[[-4.766, 2.841, -9.298, -13.272, -4.029, -14.104, -5.421, -3.003, -11.003, -5.999, -13.458, -5.521, 0.055],
 [-5.487, -4.030, -10.415, -5.295, -30.513, -3.456, -14.038, -7.614, -11.531, -7.742, -8.619, -9.256, -12.422],
 [5.896, -13.435, -5.230, -9.401, -14.673, -10.384, -5.202, 6.603, -11.906, -19.730, -12.310, -8.876, -5.953],
 [-6.065, -23.261, -5.660, -7.736, -24.481, -10.191, 5.456, -19.870, 5.975, -14.404, -13.818, -10.589, 4.823],
 [-6.585, -13.287, -12.589, -14.138, -19.149, -6.771, -7.502, -7.184, -21.879, -10.534, 0.676, -12.823, -27.990],
 [3.906, 3.096, -6.350, 1.199, 3.392, -4.168, -9.250, -7.898, 7.125, -8.601, -5.517, -21.214, -10.744],
 [-14.813, -4.563, -15.363, -8.577, -8.203, -6.684, -3.627, -5.534, -0.079, -4.985, -7.793, -6.096, 7.220],
 [-7.154, -24.977, -1.755, -15.512, 4.616, -9.463, -11.976, -10.302, -16.038, -16.226, -6.918, -13.317, -2.502],
 [-12.306, -16.111, 2.217, -5.083, 19.900, -10.593, -12.435, 2.588, -6.312, -11.694, -8.521, -10.043, -14.861],
 [-17.605, -12.130, -6.804, -14.124, -7.200, 2.765, -11.139, -6.190, 5.127, -7.071, -17.307, -13.953, -16.462],
 [2.108, -17.944, -7.483, -2.133, -14.708, 1.888, -14.813, -5.048, -10.854, -11.225, -16.088, -2.512, -9.622],
 [-6.390, -16.541, -13.979, -11.737, -0.635, -20.732, -7.334, -8.736, -0.147, -2.529, -4.968, -8.970, -8.274],
 [-13.316, -3.939, -10.391, 0.469, 5.194, -0.764, -9.391, -8.108, -7.050, -5.559, -4.459, -13.516, -6.424],
 [-12.790, -19.682, -3.741, 2.530, -11.056, -20.267, -10.079, -7.119, -18.494, -2.483, 9.752, -10.472, -7.563],
 [-11.107, -20.743, -8.049, -5.853, -12.541, 2.871, -0.142, -4.831, -7.833, -6.712, -1.640, -4.780, -6.188]]
Rows and columns are numbered from 0.
Which number is the entry just right of -6.804? -14.124
The entry just right of the smallest entry: -3.456
Which number is the smallest entry? -30.513
Which number is the entry directly above the smallest entry? -4.029
The entry in row 1 and column 0 is -5.487
Which number is the entry just left of the largest entry? -5.083
Which number is the entry in the bottom-right corner? -6.188
Which number is the top-right entry? 0.055
Which number is the top-left entry? -4.766
The entry directly below -13.317: -10.043
Which number is the centre entry? -11.976
Which number is the entry just left of -7.898? -9.250
Which number is the entry just left of -6.350? 3.096
Which number is the bottom-left entry? -11.107
The entry just right of -3.741: 2.530
The entry just left of the smallest entry -> -5.295
The entry directly below the smallest entry: -14.673
The bottom entry of the column that holds the largest entry is -12.541
The entry just right of -14.708 -> 1.888
Which number is the entry in row 0 and column 2? -9.298
The entry at row 2, column 0 -> 5.896
Which number is the entry directly above the centre entry? -3.627
The entry just right of -8.736 -> -0.147
The entry directly above -10.391 is -13.979
The entry in row 0 and column 1: 2.841
Which number is the entry just right of -19.149? -6.771
Which number is the entry directly above -9.256? -5.521
The entry just right of the centre entry -> -10.302
The entry just left of -4.168 -> 3.392
The entry at row 1, column 2 is -10.415

Questions about the array below. Rows and columns are numbered from 0.
1) Which number is the entry in the top-right corner?
2) Which number is the entry directly below -4?
3) Which number is the top-left entry?
4) Which number is the top entry of the column that holds the largest entry?
5) Which number is the entry in row 1 and column 0?
6) Which number is the entry in the bottom-right corner?
7) Which number is the entry directly above 25?
8) Which number is the entry directly below 16?
[[ 18 -18  17  19  20 -20  20  34 -34 -34]
 [ 21 -20  19  21  23 -22  22  21 -19 -21]
 [-18  18 -18 -16 -17  17 -17  -3   3   3]
 [ 17 -17  16  -3  -3   4  -4  24 -24 -24]
 [ 12 -12  11  10  11 -11  11  25 -26 -25]]
1) -34
2) 11
3) 18
4) 34
5) 21
6) -25
7) 24
8) 11

4,5,13,-14,6,-7,-12,0,-11,-21,-12,3,12,18,-2,-18
1,0,-1,10,-8,-11,-16,0,18,-25,13,10,6,4,5,8
-10,43,19,6,-19,5,-10,-29,-47,-38,32,-11,-22,-3,-17,-33
-3,-25,-17,-2,-2,-4,-21,1,-4,-13,-11,0,-3,-5,-10,-4
-8,6,-1,-10,6,-4,-13,-10,-5,-8,-10,-17,3,-5,-8,9
-20,-20,26,-3,-2,-12,-36,-16,0,-44,-38,14,-16,27,-43,27
-7,-2,-4,-7,6,-3,-11,-3,2,-14,-9,0,0,5,-7,1
-4,-2,-4,-3,3,-4,-9,-1,-4,-7,-8,-3,-4,0,-4,-2
-15,3,-2,-9,10,-12,-15,-3,-1,-5,1,2,-3,16,-3,21
4,-18,-9,-24,-25,-17,15,-39,18,-28,-13,-32,3,19,-23,-2
-7,4,-3,-2,3,-10,-11,1,-2,-9,-6,2,-4,3,-4,1
-3,2,-4,-1,4,-5,-11,-5,0,-16,-7,-3,3,2,-7,-4
-1,9,8,2,-6,-4,-6,-13,5,-12,-18,-5,7,15,-6,6
-12,1,-4,-7,3,-11,-13,-1,-5,-7,-1,-4,0,6,0,-3
Indices start at 0.
The minimum?
A: -47
The entry in the bottom-left corner: -12
The bottom entry of the column that holds the largest entry?
A: 1
The entry in the bottom-right corner is -3
The entry in row 1 and column 0: 1
The entry directly below the largest entry?
A: -25
The top-right entry?
A: -18
The entry directly below the smallest entry: -4
The entry in row 0 and column 2 -> 13
The entry at row 1, column 1: 0
The entry in row 0 and column 0 is 4
The entry at row 0, column 1 is 5
The entry in row 2 and column 2?
A: 19
The maximum: 43
The entry just right of -32?
A: 3
The entry in row 2 and column 0 is -10
The bottom entry of the column that holds the smallest entry?
A: -5
The top entry of the column that holds the smallest entry is -11
The entry directly above -32 -> 2
The entry just left of -43?
A: 27
